Below is a small trained network, with its code and all its weights. Each question gives an input and a target symbol and asks what happens when units are switched off, that is, made to give their printed mean instead of their output.

import numpy as np


def w(rows, s, z=0):
    codes = np.array(rows[::2]) - 128.0
    scale = np.full(codes.shape[1], s)
    scale[-1] = z or s
    return codes * scale


def f(y):
    return np.maximum(y, 0)


def softmax(a):
    e = np.exp(a - a.max(-1, keepdims=True))
    return e / e.sum(-1, keepdims=True)


def log_softmax(a):
    a = a - a.max(-1, keepdims=True)
    return a - np.log(np.exp(a).sum(-1, keepdims=True))


def net(x, mask):
    ids = ['ΞΣΦαβεπτψ'.index(c) for c in x.split()]
    T = len(ids)
    res = E[ids] + P[:T]
    u = 0
    for l in range(2):
        r = res
        for j in range(3):
            rows = slice(4 * j, 4 * j + 4)
            q, k, v = (r @ M[l][rows].T for M in (Q, K, V))
            z = softmax(np.where(np.tri(T) > 0, q @ k.T / 4**0.5, -1e9)) @ v
            o = O[l][rows]
            res = res + np.where(mask[u + j], z, o[:, -1]) @ o[:, :-1]
        u += 3
        y = f(res @ A[l][:, :-1].T + A[l][:, -1])
        res = res + np.where(mask[u : u + 4], y, B[l][:, -1]) @ B[l][:, :-1]
        u += 4
    return log_softmax(res[-1] @ U[:, :-1].T + U[:, -1])


Q, K, V, O, A, B = {}, {}, {}, {}, {}, {}
E = w([
[108,175,133],'Ξ',
[105,199,117],'Σ',
[91,118,157],'Φ',
[90,121,156],'α',
[93,116,153],'β',
[71,95,165],'ε',
[199,180,192],'π',
[146,115,48],'τ',
[255,159,66],'ψ',
],0.018)
P = w([
[185,172,111],'0',
[187,144,93],'1',
[167,145,93],'2',
[138,154,94],'3',
[104,176,102],'4',
[65,198,101],'5',
[36,206,104],'6',
[2,216,109],'7',
],0.0074)
Q[0] = w([
[160,142,187],'L0H0',
[104,120,124],'L0H0',
[86,162,80],'L0H0',
[125,108,110],'L0H0',
[196,177,146],'L0H1',
[88,199,106],'L0H1',
[90,83,120],'L0H1',
[102,83,124],'L0H1',
[130,110,137],'L0H2',
[136,142,192],'L0H2',
[127,129,117],'L0H2',
[135,3,172],'L0H2',
],0.033)
K[0] = w([
[163,150,176],'L0H0',
[98,151,118],'L0H0',
[99,135,66],'L0H0',
[119,112,122],'L0H0',
[195,141,162],'L0H1',
[124,133,201],'L0H1',
[84,118,91],'L0H1',
[90,119,85],'L0H1',
[122,146,140],'L0H2',
[174,92,202],'L0H2',
[123,128,116],'L0H2',
[75,254,168],'L0H2',
],0.03)
V[0] = w([
[183,172,120],'L0H0',
[74,127,135],'L0H0',
[243,153,114],'L0H0',
[43,83,141],'L0H0',
[85,184,119],'L0H1',
[114,153,169],'L0H1',
[122,138,125],'L0H1',
[119,133,75],'L0H1',
[145,70,94],'L0H2',
[62,252,121],'L0H2',
[172,14,156],'L0H2',
[130,121,148],'L0H2',
],0.0038)
O[0] = w([
[35,130,181,235],'L0H0',
[182,105,124,101],'L0H0',
[2,169,154,226],'L0H0',
[246,112,77,4],'L0H0',
[126,90,202,195],'L0H1',
[116,72,179,183],'L0H1',
[130,130,132,139],'L0H1',
[140,162,117,105],'L0H1',
[42,202,137,130],'L0H2',
[215,23,34,194],'L0H2',
[72,237,214,19],'L0H2',
[146,128,141,96],'L0H2',
],0.0042,0.0014)
A[0] = w([
[34,73,187,185],'L0N0',
[201,89,206,6],'L0N1',
[133,254,76,95],'L0N2',
[68,84,11,209],'L0N3',
],0.0082,0.0025)
B[0] = w([
[221,104,156,203],'L0N0',
[89,65,66,132],'L0N1',
[164,17,173,253],'L0N2',
[71,254,226,207],'L0N3',
],0.0091,0.0059)
Q[1] = w([
[130,118,101],'L1H0',
[136,127,123],'L1H0',
[113,107,72],'L1H0',
[109,127,132],'L1H0',
[132,123,123],'L1H1',
[132,125,124],'L1H1',
[131,121,123],'L1H1',
[141,129,119],'L1H1',
[130,128,126],'L1H2',
[102,134,181],'L1H2',
[110,145,3],'L1H2',
[123,127,162],'L1H2',
],0.048)
K[1] = w([
[153,107,112],'L1H0',
[128,115,130],'L1H0',
[187,108,84],'L1H0',
[136,154,117],'L1H0',
[123,120,142],'L1H1',
[125,122,135],'L1H1',
[123,119,144],'L1H1',
[119,117,116],'L1H1',
[128,126,126],'L1H2',
[113,171,182],'L1H2',
[141,141,2],'L1H2',
[122,139,162],'L1H2',
],0.039)
V[1] = w([
[140,72,178],'L1H0',
[184,87,87],'L1H0',
[91,121,200],'L1H0',
[136,71,184],'L1H0',
[134,111,125],'L1H1',
[218,168,103],'L1H1',
[155,167,118],'L1H1',
[95,181,169],'L1H1',
[125,149,90],'L1H2',
[136,131,164],'L1H2',
[136,121,125],'L1H2',
[115,7,128],'L1H2',
],0.017)
O[1] = w([
[99,56,135,154],'L1H0',
[100,143,214,1],'L1H0',
[129,59,61,255],'L1H0',
[98,48,131,165],'L1H0',
[122,109,106,119],'L1H1',
[205,62,138,151],'L1H1',
[172,133,163,144],'L1H1',
[108,169,199,192],'L1H1',
[172,127,141,55],'L1H2',
[90,121,139,211],'L1H2',
[127,120,123,120],'L1H2',
[109,153,3,61],'L1H2',
],0.019,0.0064)
A[1] = w([
[146,253,69,15],'L1N0',
[170,197,132,231],'L1N1',
[181,255,167,2],'L1N2',
[174,226,197,114],'L1N3',
],0.0088,0.0068)
B[1] = w([
[133,120,202,168],'L1N0',
[156,148,78,231],'L1N1',
[47,66,3,223],'L1N2',
[174,163,224,253],'L1N3',
],0.026,0.0065)
U = w([
[118,233,105,164],'Ξ',
[163,118,132,245],'Σ',
[114,135,138,200],'Φ',
[97,138,154,84],'α',
[243,69,71,28],'β',
[29,148,73,67],'ε',
[145,144,204,65],'π',
[53,106,254,35],'τ',
[89,143,144,127],'ψ',
],0.0083,0.012)

Each question gives the input, a string of symbols that net reads in full, and the target symbol t.
The units are the heads (4 rows each of Q, K, V and O) and the neurons (one row each of A and B). Each row of codes is followed by its name. A weight is (code - 128) times the scale printed after its matrix; where a second scale follows, it is the last column's (O, A, B and U).
mask holds one flag per unit, layer by layer, with each layer's heads first. A switched-off unit (its flag False) gives its mean, the last column of its rows in O or B, instead of its output. The means were averaged over made-up inputs and are rounded, as every weight is.
A unit's drop is (log p(t) with every unit on - log p(t) with that unit switched off) / (log p(t) with every unit on - log p(t) with every unit switched off).
The circuit of an input: a set's keep is (log p(t) with only the set's units on - log p(t) with every unit switched off) / (log p(t) with every unit on - log p(t) with every unit switched off). Starting from the 12 units with the biggest drops (on a tie, the unit counted first), units are removed one at a time, each time the one whose removal leaves the highest keep (on an exact tie, the one counted first), for as long as the keep stays at least 0.8.
circuit, biggest first: the units of the circuit, biggest drop first
k most important neurons of layer l: the k neurons of layer l with the biggest drops, biggest first
heads that matter: for each layer, one digit per head in row order, 1 if its drop is at least 0.15 and else 0, layers parted by /
input Σ π ε, target τ: heads that matter -> 101 / 100
input Σ ψ Σ ψ Ξ α, target β: 2 most important neurons of layer 1 -> L1N3; L1N0
input Σ Σ Ξ τ, target Ξ: heads that matter -> 000 / 100
input Φ ψ Σ, target β: circuit, biggest first -> L1H1
input β Σ τ ψ Ξ τ Ξ, target Ξ: circuit, biggest first -> L0N3; L1H0
input β β β ψ α ε, target β: heads that matter -> 000 / 110
input Σ Σ α π, target τ: heads that matter -> 100 / 101
input α Σ τ Σ Σ τ Ξ Φ, target Ξ: circuit, biggest first -> L0N3; L1H0; L0N0
input Σ α π π Σ β ε Σ, target ε: heads that matter -> 010 / 111
input Φ α ε, target ε: heads that matter -> 000 / 011
input Σ Σ τ ε τ τ β π, target Ξ: 3 most important neurons of layer 1 -> L1N3; L1N1; L1N2
input Σ Σ ε ε Σ, target ε: 2 most important neurons of layer 0 -> L0N2; L0N3
input τ β Σ ε Σ ε Ξ, target ε: heads that matter -> 000 / 111
input Σ Σ Ξ, target π: 2 most important neurons of layer 1 -> L1N3; L1N2
input ε π ψ ψ ε, target β: 2 most important neurons of layer 0 -> L0N3; L0N1
input Φ τ ε, target Ξ: 2 most important neurons of layer 0 -> L0N3; L0N0
input τ Φ Φ, target Ξ: heads that matter -> 100 / 100
input ε π Σ Φ, target τ: heads that matter -> 100 / 101
input ψ π Ξ Φ π α, target τ: heads that matter -> 101 / 001
input ψ Φ Σ τ Ξ, target Ξ: most important neuron of layer 0 -> L0N3
input α Σ β ε Σ Σ τ, target Ξ: circuit, biggest first -> L1H0
input Φ β Ξ τ π, target Ξ: circuit, biggest first -> L0N3; L1H0; L0N0
input τ π Ξ τ α α, target Ξ: heads that matter -> 100 / 110
input ε α ε Σ Φ τ β, target Ξ: circuit, biggest first -> L0N3; L1H0; L0N0
input Ξ Σ Σ, target π: heads that matter -> 001 / 101
input τ ψ ψ α ε α ψ τ, target β: 2 most important neurons of layer 1 -> L1N1; L1N2
